Here is a tiny trained network, its code and every weight. The questions are about switching its units off for an input and a class, where a switched-off unit gives its printed mean instead of its output.

import numpy as np


def w(rows, s, z=0):
    codes = np.array(rows[::2]) - 128.0
    scale = np.full(codes.shape[1], s)
    scale[-1] = z or s
    return codes * scale


def f(y):
    return np.maximum(y, 0)


def log_softmax(a):
    a = a - a.max(-1, keepdims=True)
    return a - np.log(np.exp(a).sum(-1, keepdims=True))


def net(x, mask):
    res = np.array(x, float).reshape(1, 7) / 4 @ E
    y = f(res @ A[0][:, :-1].T + A[0][:, -1])
    res = res + np.where(mask, y, B[0][:, -1]) @ B[0][:, :-1]
    return log_softmax(res[-1] @ U[:, :-1].T + U[:, -1])


A, B = {}, {}
E = w([
[209,92,192,171],'x0',
[119,2,87,194],'x1',
[146,154,86,68],'x2',
[92,95,230,100],'x3',
[89,133,70,35],'x4',
[240,1,101,76],'x5',
[84,33,194,158],'x6',
],0.0068)
A[0] = w([
[165,209,61,167,232],'n0',
[92,73,202,178,156],'n1',
[32,204,163,85,213],'n2',
[129,215,138,137,72],'n3',
[108,104,120,2,174],'n4',
[77,173,167,81,99],'n5',
[186,75,117,43,102],'n6',
[144,111,35,61,252],'n7',
[192,48,120,114,215],'n8',
[101,115,103,91,55],'n9',
[83,187,170,207,99],'n10',
[74,179,151,165,3],'n11',
[108,134,35,192,214],'n12',
],0.0097,0.0051)
B[0] = w([
[89,134,108,236,234],'n0',
[164,39,215,212,235],'n1',
[132,158,147,221,239],'n2',
[163,185,84,190,171],'n3',
[129,170,55,239,194],'n4',
[176,193,194,180,173],'n5',
[189,123,129,220,195],'n6',
[96,118,119,254,239],'n7',
[162,56,116,223,255],'n8',
[214,174,39,186,137],'n9',
[195,133,121,229,200],'n10',
[178,98,153,163,156],'n11',
[73,81,104,222,222],'n12',
],0.0078,0.0083)
U = w([
[76,157,80,60,2],'0',
[78,95,103,37,5],'1',
[112,216,162,152,242],'2',
[85,165,165,30,2],'3',
[62,80,86,175,254],'4',
[50,157,154,58,2],'5',
[183,80,254,157,86],'6',
[194,134,27,203,146],'7',
],0.0088,0.006)

Each question gives the input, the list of numbers given to net, and the class t.
The units are the neurons (one row each of A and B). Each row of codes is followed by its name. A weight is (code - 128) times the scale printed after its matrix; where a second scale follows, it is the last column's (A, B and U).
mask holds one flag per neuron, in row order. A switched-off neuron (its flag False) gives its mean, the last column of its row in B, instead of its output. The means were averaged over made-up inputs and are rounded, as every weight is.
A unit's drop is (log p(t) with every unit on - log p(t) with that unit switched off) / (log p(t) with every unit on - log p(t) with every unit switched off).
The circuit of an input: a set's keep is (log p(t) with only the set's units on - log p(t) with every unit switched off) / (log p(t) with every unit on - log p(t) with every unit switched off). Starting from the 12 units with the biggest drops (on a tie, the unit counted first), units are removed one at a time, each time the one whose removal leaves the highest keep (on an exact tie, the one counted first), for as long as the keep stays at least 0.8.
circuit, biggest first: the units of the circuit, biggest drop first
most important unit: the unit with the biggest drop
top k neurons: the k neurons with the biggest drops, biggest first
drop of u: that unit's drop, to one decimal
input [1,0,-2,1,-1,-4,-5], class 2: circuit, biggest first -> n8; n7
input [-3,3,-1,0,1,1,-2], class 4: most important unit -> n10
input [-2,-2,-6,4,-4,-6,-1], class 6: circuit, biggest first -> n1; n11
input [-2,-6,-1,8,7,-1,7], class 2: circuit, biggest first -> n4; n8; n5
input [3,1,-8,-3,1,5,3], class 6: top 3 neurons -> n1; n4; n0
input [0,-7,-5,-3,2,0,8], class 2: circuit, biggest first -> n8; n12
input [5,-4,-2,-1,-2,-2,1], class 2: circuit, biggest first -> n8; n12
input [-4,-3,1,5,1,2,-1], class 2: circuit, biggest first -> n8; n12; n1
input [-7,4,-1,5,2,8,6], class 7: circuit, biggest first -> n4; n6
input [8,4,5,2,-7,-6,-1], class 6: circuit, biggest first -> n1; n4
input [4,-7,2,6,6,-2,6], class 2: top 2 neurons -> n4; n8
input [4,-8,5,-1,-2,0,-1], class 2: drop of n8 -> 0.4
input [-1,3,-4,-7,5,-4,2], class 4: drop of n12 -> 0.2
input [-4,8,-7,-2,-5,8,4], class 6: circuit, biggest first -> n1
input [2,3,-5,3,8,0,6], class 6: drop of n0 -> 0.2
input [8,8,-6,3,-4,-5,-8], class 6: circuit, biggest first -> n1; n4
